[[119 124 136 117 115 138 116 123 130 136 136]
 [122 131 136 140 131 138 120 112 127 131 124]
 [115 150 121 123 117 139 121 123 122 126 104]]
|
[[115 150 121 123 117 139 121 123 122 126 104]
 [122 131 136 140 131 138 120 112 127 131 124]
 [119 124 136 117 115 138 116 123 130 136 136]]

[[138 104 138]
 [124 132 128]
 [156 130 132]]
|
[[156 130 132]
 [124 132 128]
 [138 104 138]]

[[156 131 136 131]
 [148 129 136 130]
 [147 129 136 129]
 [152 130 136 130]
 [151 130 136 130]
 [150 130 136 130]
 [154 131 136 130]
 [158 132 136 131]]
|
[[158 132 136 131]
 [154 131 136 130]
 [150 130 136 130]
 [151 130 136 130]
 [152 130 136 130]
 [147 129 136 129]
 [148 129 136 130]
 [156 131 136 131]]

[[108 122 125]
 [114 146 105]
 [133 152 118]
 [141 146 121]
 [116 122 106]
 [126 144 133]
 [153 104 137]
 [134 126 114]]
|
[[134 126 114]
 [153 104 137]
 [126 144 133]
 [116 122 106]
 [141 146 121]
 [133 152 118]
 [114 146 105]
 [108 122 125]]

[[144 136 121 135 136]
 [112 129 142 146 127]
 [123 131 123 127 106]
 [108 131 133 114 107]
 [144 131 139 139 112]
 [138 131 137 141 103]
 [114 138 140 114 136]
 [137 138 133 122 108]
 [130 113 133 129 127]
 [109 118 142 129 119]
 [124 120 130 146 120]]
|
[[124 120 130 146 120]
 [109 118 142 129 119]
 [130 113 133 129 127]
 [137 138 133 122 108]
 [114 138 140 114 136]
 [138 131 137 141 103]
 [144 131 139 139 112]
 [108 131 133 114 107]
 [123 131 123 127 106]
 [112 129 142 146 127]
 [144 136 121 135 136]]

[[128 145 123 135 115 129 119 126 135 128 137 130 127 127]
 [128 124 134 154 114 126 119 129 152 128 130 128 128 127]
 [128 125 146 129 137 130 127 132 129 128 123 127 129 131]]
|
[[128 125 146 129 137 130 127 132 129 128 123 127 129 131]
 [128 124 134 154 114 126 119 129 152 128 130 128 128 127]
 [128 145 123 135 115 129 119 126 135 128 137 130 127 127]]
---
[[112 126]
 [106 117]]
|
[[106 117]
 [112 126]]

[[136 151]
 [148 124]
 [119 135]
 [ 99 122]
 [114 100]
 [133 134]
 [134 129]
 [118 116]
 [129 137]
 [132 136]
 [102 140]]
|
[[ 99 122]
 [102 140]
 [114 100]
 [118 116]
 [119 135]
 [129 137]
 [132 136]
 [133 134]
 [134 129]
 [136 151]
 [148 124]]

[[116 141 155 118 114 142]
 [142 126 123 133 118 105]
 [129 128 127 128 127 128]
 [110 130 122 123 133 141]
 [144 121 130 125 141 128]
 [133 140 122 120 139 105]]
|
[[110 130 122 123 133 141]
 [116 141 155 118 114 142]
 [129 128 127 128 127 128]
 [133 140 122 120 139 105]
 [142 126 123 133 118 105]
 [144 121 130 125 141 128]]

[[129 133 139 144 131 142 117 138 121 133]
 [143 141 134 123 127 127 119 142 133 147]
 [152 153 133 155 136 114 142 143 135 150]
 [128 128 128 128 128 128 128 128 128 128]
 [120 122 129 133 131 124 140 118 126 119]
 [132 129 113 131 133 141 137 132 142 125]
 [141 141 131 143 132 121 135 136 132 140]]
|
[[120 122 129 133 131 124 140 118 126 119]
 [128 128 128 128 128 128 128 128 128 128]
 [129 133 139 144 131 142 117 138 121 133]
 [132 129 113 131 133 141 137 132 142 125]
 [141 141 131 143 132 121 135 136 132 140]
 [143 141 134 123 127 127 119 142 133 147]
 [152 153 133 155 136 114 142 143 135 150]]

[[134 132 153 133]
 [141 132 148 124]
 [129 124 115 131]
 [126 128 134 129]
 [127 134 127 132]
 [130 130 135 130]
 [139 132 148 124]
 [128 128 128 128]]
|
[[126 128 134 129]
 [127 134 127 132]
 [128 128 128 128]
 [129 124 115 131]
 [130 130 135 130]
 [134 132 153 133]
 [139 132 148 124]
 [141 132 148 124]]

[[132 111 136 142 122 130 119 136 141 134 111]
 [129 124 117 119 115 126 141 120 137 135 138]
 [126 120 129 102 135 123 152 117 135 131 144]]
|
[[126 120 129 102 135 123 152 117 135 131 144]
 [129 124 117 119 115 126 141 120 137 135 138]
 [132 111 136 142 122 130 119 136 141 134 111]]

[[131 128 128 135 149 128 127 129]
 [129 128 128 129 140 128 127 130]]
|
[[129 128 128 129 140 128 127 130]
 [131 128 128 135 149 128 127 129]]
---
[[153 133 150  99]
 [145 145 127 114]
 [151 131 147 118]]
|
[[ 99 114 118]
 [150 127 147]
 [133 145 131]
 [153 145 151]]

[[128 128 128 128 128 128 128 128 128 128 128 128 128 128 128 128]
 [134 120 133 128 129 131 118 142 124 136 134 118 131 114 128 131]
 [116 131 119 135 144 129 146 103 125 120 136 134 117 145 145 129]
 [139 138 115 118 145 137 121 139 138 128 146 136 140 133 132 124]
 [119 124 134 135 122 127 141 112 129 122 119 128 121 135 132 130]
 [126 129 129 133 131 127 133 125 125 129 129 129 125 131 132 131]]
|
[[128 131 129 124 130 131]
 [128 128 145 132 132 132]
 [128 114 145 133 135 131]
 [128 131 117 140 121 125]
 [128 118 134 136 128 129]
 [128 134 136 146 119 129]
 [128 136 120 128 122 129]
 [128 124 125 138 129 125]
 [128 142 103 139 112 125]
 [128 118 146 121 141 133]
 [128 131 129 137 127 127]
 [128 129 144 145 122 131]
 [128 128 135 118 135 133]
 [128 133 119 115 134 129]
 [128 120 131 138 124 129]
 [128 134 116 139 119 126]]

[[134 115 119 123 116]
 [128 134 107 132 111]
 [137 112 116 120 112]
 [127 134 129 122 145]]
|
[[116 111 112 145]
 [123 132 120 122]
 [119 107 116 129]
 [115 134 112 134]
 [134 128 137 127]]

[[124 131 132 108 134 121]
 [128 125 128 120 129 127]
 [128 126 127 128 126 130]
 [133 130 128 134 126 129]
 [140 139 125 150 117 129]
 [121 151 127 115 143 109]
 [136 133 124 145 136 127]
 [134 129 128 142 127 129]]
|
[[121 127 130 129 129 109 127 129]
 [134 129 126 126 117 143 136 127]
 [108 120 128 134 150 115 145 142]
 [132 128 127 128 125 127 124 128]
 [131 125 126 130 139 151 133 129]
 [124 128 128 133 140 121 136 134]]

[[131 132 134 131 134 128 132 127 139 122 118 123]
 [126 136 124 133 144 119 147 132 149 116 104 119]
 [113 132 124 129 136 132 134 139 135 126 118 126]
 [137 128 130 125 132 123 124 123 122 135 135 129]
 [136 117 118 132 104 124 135 126 129 114 119 124]]
|
[[123 119 126 129 124]
 [118 104 118 135 119]
 [122 116 126 135 114]
 [139 149 135 122 129]
 [127 132 139 123 126]
 [132 147 134 124 135]
 [128 119 132 123 124]
 [134 144 136 132 104]
 [131 133 129 125 132]
 [134 124 124 130 118]
 [132 136 132 128 117]
 [131 126 113 137 136]]

[[132 134 131 126 133 128 140 116 107 117]
 [139 120 146 135 122 134 128 149 143 137]
 [152 131 116 139 107 118 125 124 126 121]]
|
[[117 137 121]
 [107 143 126]
 [116 149 124]
 [140 128 125]
 [128 134 118]
 [133 122 107]
 [126 135 139]
 [131 146 116]
 [134 120 131]
 [132 139 152]]

[[139 140 104 117 138 113 125 127 128]
 [139 124 124 155 134 117 145 127 128]]
|
[[128 128]
 [127 127]
 [125 145]
 [113 117]
 [138 134]
 [117 155]
 [104 124]
 [140 124]
 [139 139]]
